Here is a tiny trained network, its code and every weight. The questions are about switching its units off for an input and a class, where a switched-off unit gives its printed mean instead of its output.

import numpy as np


def w(rows, s, z=0):
    codes = np.array(rows[::2]) - 128.0
    scale = np.full(codes.shape[1], s)
    scale[-1] = z or s
    return codes * scale


def f(y):
    return y / 2 * (1 + np.tanh(0.7978845608 * (y + 0.044715 * y**3)))


def log_softmax(a):
    a = a - a.max(-1, keepdims=True)
    return a - np.log(np.exp(a).sum(-1, keepdims=True))


def net(x, mask):
    res = np.array(x, float).reshape(1, 3) / 4 @ E
    y = f(res @ A[0][:, :-1].T + A[0][:, -1])
    res = res + np.where(mask, y, B[0][:, -1]) @ B[0][:, :-1]
    return log_softmax(res[-1] @ U[:, :-1].T + U[:, -1])


A, B = {}, {}
E = w([
[192,116,219,88,71,112,177],'x0',
[144,213,185,123,211,23,97],'x1',
[1,70,140,79,112,84,127],'x2',
],0.0089)
A[0] = w([
[15,93,143,76,142,80,165,130],'neuron 0',
[129,156,183,139,192,29,116,110],'neuron 1',
[159,156,114,115,190,24,84,82],'neuron 2',
[111,41,83,150,66,216,131,93],'neuron 3',
[79,165,37,201,161,138,70,73],'neuron 4',
[91,93,38,173,212,121,51,134],'neuron 5',
[201,153,143,196,167,197,104,112],'neuron 6',
[119,199,174,86,192,106,101,79],'neuron 7',
[70,144,76,201,180,139,71,59],'neuron 8',
[91,134,64,183,165,127,106,16],'neuron 9',
[141,87,65,115,98,192,211,48],'neuron 10',
[56,70,135,120,112,67,122,55],'neuron 11',
[175,125,240,54,78,97,201,63],'neuron 12',
[115,103,107,147,197,143,31,48],'neuron 13',
[40,114,136,85,100,83,135,29],'neuron 14',
[100,212,185,164,187,56,76,88],'neuron 15',
[165,119,218,109,72,113,186,47],'neuron 16',
[106,74,127,139,121,215,142,43],'neuron 17',
[134,137,149,141,164,35,98,20],'neuron 18',
[216,199,75,232,112,135,169,44],'neuron 19',
[125,147,129,177,92,109,124,9],'neuron 20',
[130,125,158,131,167,108,116,1],'neuron 21',
[33,89,159,91,126,107,121,92],'neuron 22',
[162,110,136,127,120,87,255,17],'neuron 23',
],0.0084,0.0062)
B[0] = w([
[124,158,138,160,170,98,163,246],'neuron 0',
[117,104,99,156,92,170,108,237],'neuron 1',
[118,105,88,151,117,145,94,212],'neuron 2',
[119,123,103,167,102,152,72,253],'neuron 3',
[159,102,127,78,112,109,143,208],'neuron 4',
[142,125,159,68,123,135,142,240],'neuron 5',
[100,174,155,155,168,82,177,210],'neuron 6',
[135,119,101,153,111,153,97,194],'neuron 7',
[181,122,132,79,102,108,133,189],'neuron 8',
[196,110,97,106,106,73,144,150],'neuron 9',
[168,122,73,167,108,122,95,192],'neuron 10',
[170,154,111,155,151,91,148,178],'neuron 11',
[166,131,121,63,116,112,122,237],'neuron 12',
[185,110,114,104,103,94,125,153],'neuron 13',
[192,166,93,148,157,66,129,173],'neuron 14',
[123,115,110,152,106,167,99,241],'neuron 15',
[173,118,106,92,122,110,129,191],'neuron 16',
[170,135,86,145,123,125,89,170],'neuron 17',
[169,115,91,145,125,132,106,160],'neuron 18',
[152,167,134,162,165,58,178,205],'neuron 19',
[236,135,38,145,125,33,128,102],'neuron 20',
[248,138,15,161,114,53,111,114],'neuron 21',
[146,172,130,157,163,91,149,205],'neuron 22',
[248,134,28,104,119,41,122,134],'neuron 23',
],0.016,0.0064)
U = w([
[118,99,108,190,86,155,48,84],'0',
[122,158,138,173,197,96,179,90],'1',
[144,100,134,1,98,117,123,100],'2',
[18,105,212,106,136,199,131,253],'3',
],0.019,0.007)

Each question gives the input, the list of numbers given to net, and the class t.
The units are the neurons (one row each of A and B). Each row of codes is followed by its name. A weight is (code - 128) times the scale printed after its matrix; where a second scale follows, it is the last column's (A, B and U).
mask holds one flag per neuron, in row order. A switched-off neuron (its flag False) gives its mean, the last column of its row in B, instead of its output. The means were averaged over made-up inputs and are rounded, as every weight is.
A unit's drop is (log p(t) with every unit on - log p(t) with that unit switched off) / (log p(t) with every unit on - log p(t) with every unit switched off).
most important unit: the unit with the biggest drop
k most important neurons: the k neurons with the biggest drops, biggest first
drop when u is switched off: that unit's drop, to one decimal
input [1,-6,8], class 1: most important unit	neuron 0
input [8,6,-4], class 2: 2 most important neurons	neuron 12; neuron 16
input [0,7,7], class 0: 2 most important neurons	neuron 1; neuron 15
input [-5,-4,-1], class 2: 2 most important neurons	neuron 5; neuron 4
input [-7,8,8], class 0: 2 most important neurons	neuron 15; neuron 1
input [3,-6,8], class 1: 2 most important neurons	neuron 0; neuron 22
input [-3,4,-4], class 0: 4 most important neurons	neuron 0; neuron 15; neuron 2; neuron 22
input [-8,-7,3], class 2: 3 most important neurons	neuron 5; neuron 4; neuron 8
input [-8,3,-7], class 2: 3 most important neurons	neuron 4; neuron 5; neuron 8
input [7,7,0], class 0: drop when neuron 5 is switched off	0.1
input [-7,-3,8], class 1: drop when neuron 22 is switched off	0.4
input [0,7,6], class 0: drop when neuron 1 is switched off	0.2
